Below are the code and all the weights of a small trained network. Each question names an input and a target symbol and asks about switching units off, where a switched-off unit gives its printed mean instead of its output.

import numpy as np


def w(rows, s, z=0):
    codes = np.array(rows[::2]) - 128.0
    scale = np.full(codes.shape[1], s)
    scale[-1] = z or s
    return codes * scale


def norm(h):
    return h / np.sqrt((h * h).mean(-1, keepdims=True) + 1e-5)


def f(y):
    return np.maximum(y, 0)


def softmax(a):
    e = np.exp(a - a.max(-1, keepdims=True))
    return e / e.sum(-1, keepdims=True)


def log_softmax(a):
    a = a - a.max(-1, keepdims=True)
    return a - np.log(np.exp(a).sum(-1, keepdims=True))


def net(x, mask):
    ids = ['βγδεζηθλξστψ'.index(c) for c in x.split()]
    T = len(ids)
    res = E[ids] + P[:T]
    q, k, v = (norm(res) @ M[0].T for M in (Q, K, V))
    z = softmax(np.where(np.tri(T) > 0, q @ k.T / 2**0.5, -1e9)) @ v
    res = res + np.where(mask[0], z, O[0][:, -1]) @ O[0][:, :-1]
    y = f(norm(res) @ A[0][:, :-1].T + A[0][:, -1])
    res = res + np.where(mask[1:9], y, B[0][:, -1]) @ B[0][:, :-1]
    return log_softmax(norm(res)[-1] @ U[:, :-1].T + U[:, -1])


Q, K, V, O, A, B = {}, {}, {}, {}, {}, {}
E = w([
[100,137,130,103,175,88,181,127,170,116,116],'β',
[139,125,148,132,125,111,163,135,100,155,131],'γ',
[139,136,111,91,152,102,153,98,170,137,116],'δ',
[128,136,121,163,130,114,153,115,119,151,108],'ε',
[153,150,87,101,148,125,199,105,109,91,137],'ζ',
[155,152,107,126,135,139,174,119,115,154,131],'η',
[169,130,155,94,144,89,154,92,173,110,156],'θ',
[184,179,140,84,157,122,164,114,147,146,170],'λ',
[113,65,48,117,126,234,131,252,170,157,135],'ξ',
[103,114,74,132,112,134,190,113,146,105,108],'σ',
[124,99,147,157,134,77,149,92,153,112,99],'τ',
[95,119,92,91,102,133,160,162,158,161,120],'ψ',
],0.03)
P = w([
[33,78,70,108,81,209,40,225,89,108,91],'0',
[214,3,67,245,11,101,180,90,85,201,192],'1',
[210,9,69,198,78,90,161,56,76,189,142],'2',
[211,35,95,220,100,107,187,60,103,200,144],'3',
[207,40,112,206,139,110,186,63,110,165,121],'4',
[161,50,138,201,132,60,212,111,128,206,147],'5',
[131,77,129,199,160,96,231,71,146,155,157],'6',
[100,40,166,164,168,107,238,99,124,122,182],'7',
],0.0075)
Q[0] = w([
[129,15,84,121,185,59,254,144,189,132,146],'head 1',
[100,93,142,133,142,129,189,91,148,195,147],'head 1',
],0.0082)
K[0] = w([
[129,113,146,110,166,255,6,224,158,75,79],'head 1',
[74,135,167,125,141,226,85,164,153,37,148],'head 1',
],0.0077)
V[0] = w([
[97,162,93,223,126,186,142,160,45,201,62],'head 1',
[24,30,161,246,108,66,123,95,137,93,5],'head 1',
],0.011)
O[0] = w([
[83,92,125,175,245,210,94,81,91,149,179,2],'head 1',
[188,93,7,60,160,98,19,129,126,127,151,82],'head 1',
],0.015,0.0065)
A[0] = w([
[106,164,217,196,111,91,210,60,128,175,104,255],'neuron 1',
[143,32,90,217,186,145,86,81,102,130,201,118],'neuron 2',
[166,66,140,133,121,176,186,132,98,170,109,117],'neuron 3',
[202,133,60,78,82,40,117,193,136,125,105,48],'neuron 4',
[141,193,122,126,13,89,142,177,163,56,76,49],'neuron 5',
[243,81,111,162,143,51,220,7,149,170,192,16],'neuron 6',
[179,95,25,127,184,46,71,126,151,122,194,194],'neuron 7',
[107,107,167,184,134,210,112,75,50,148,194,47],'neuron 8',
],0.011,0.0052)
B[0] = w([
[169,148,78,72,160,198,83,149,130,96,146,238],'neuron 1',
[145,116,156,65,2,98,140,114,159,168,137,184],'neuron 2',
[104,89,83,123,145,88,94,169,167,102,127,152],'neuron 3',
[60,74,145,144,221,83,162,133,79,115,103,249],'neuron 4',
[144,131,123,127,167,122,95,51,190,233,134,210],'neuron 5',
[26,95,73,109,123,146,146,172,143,171,69,185],'neuron 6',
[122,222,164,236,102,149,153,144,130,65,126,251],'neuron 7',
[84,129,160,100,136,32,135,150,119,117,96,167],'neuron 8',
],0.015,0.018)
U = w([
[85,128,119,182,185,76,160,194,109,88,108,134],'β',
[62,147,192,122,77,48,126,16,83,152,202,97],'γ',
[150,89,108,47,232,124,149,92,133,204,92,97],'δ',
[144,106,122,182,166,174,80,53,113,166,207,255],'ε',
[167,129,81,78,199,230,146,183,157,59,146,123],'ζ',
[64,62,218,118,233,197,144,67,65,136,181,64],'η',
[254,144,149,75,62,37,161,180,150,109,61,98],'θ',
[144,140,220,166,96,206,210,131,144,143,124,121],'λ',
[140,101,130,106,119,131,155,137,106,137,148,147],'ξ',
[122,192,79,157,49,142,106,116,176,99,179,125],'σ',
[253,102,85,94,128,96,90,177,111,49,141,254],'τ',
[52,101,86,66,33,139,117,213,129,124,92,85],'ψ',
],0.0098,0.0057)

Each question gives the input, a string of symbols that net reads in full, and the target symbol t.
The units are the heads (2 rows each of Q, K, V and O) and the neurons (one row each of A and B). Each row of codes is followed by its name. A weight is (code - 128) times the scale printed after its matrix; where a second scale follows, it is the last column's (O, A, B and U).
mask holds one flag per unit, heads first, then neurons. A switched-off unit (its flag False) gives its mean, the last column of its rows in O or B, instead of its output. The means were averaged over made-up inputs and are rounded, as every weight is.
A unit's drop is (log p(t) with every unit on - log p(t) with that unit switched off) / (log p(t) with every unit on - log p(t) with every unit switched off).
The circuit of an input: a set's keep is (log p(t) with only the set's units on - log p(t) with every unit switched off) / (log p(t) with every unit on - log p(t) with every unit switched off). Starting from all 9 units, units are removed one at a time, each time the one whose removal leaves the highest keep (on an exact tie, the one counted first), for as long as the keep stays at least 0.8.
units of the circuit, in order: the units of the circuit, biggest drop first
unit that matters most: the unit with the biggest drop
k most important neurons: the k neurons with the biggest drops, biggest first
drop of u: that unit's drop, to one decimal
input θ θ λ ζ, target θ: units of the circuit, in order : head 1
input γ γ β β δ σ η β, target γ: 4 most important neurons : neuron 2; neuron 4; neuron 1; neuron 8
input γ ψ ε β β ζ ψ, target γ: units of the circuit, in order : head 1; neuron 2; neuron 1; neuron 8
input ψ β λ θ λ β β, target ψ: 4 most important neurons : neuron 2; neuron 5; neuron 4; neuron 6
input σ γ β, target σ: 2 most important neurons : neuron 7; neuron 2
input ζ ψ δ, target ζ: units of the circuit, in order : head 1; neuron 1
input β λ ψ, target β: units of the circuit, in order : head 1; neuron 4; neuron 7
input β ε β ξ γ θ λ λ, target δ: 3 most important neurons : neuron 7; neuron 8; neuron 1
input ζ δ λ θ, target ζ: units of the circuit, in order : neuron 1; head 1
input β λ γ λ, target β: units of the circuit, in order : head 1; neuron 7; neuron 4
input δ β ζ λ, target δ: 2 most important neurons : neuron 7; neuron 5
input ξ ψ λ β β β η, target ψ: 4 most important neurons : neuron 2; neuron 5; neuron 4; neuron 8
input δ β ε θ β η β, target δ: 2 most important neurons : neuron 7; neuron 5
input θ θ η λ β η β γ, target θ: units of the circuit, in order : head 1
input ε ξ β, target ψ: 4 most important neurons : neuron 2; neuron 5; neuron 4; neuron 8
input δ δ β β θ ζ γ ψ, target δ: 2 most important neurons : neuron 5; neuron 7
input β ζ θ, target β: 2 most important neurons : neuron 7; neuron 4
input λ λ δ λ ε, target λ: drop of head 1 : 2.6
input γ ξ β β ε, target ψ: drop of neuron 5 : 0.3
input λ λ σ β λ β λ τ, target λ: unit that matters most : head 1
input δ τ τ β τ, target δ: drop of neuron 7 : 0.2
input ζ β β β θ β β, target ζ: drop of neuron 7 : 0.1
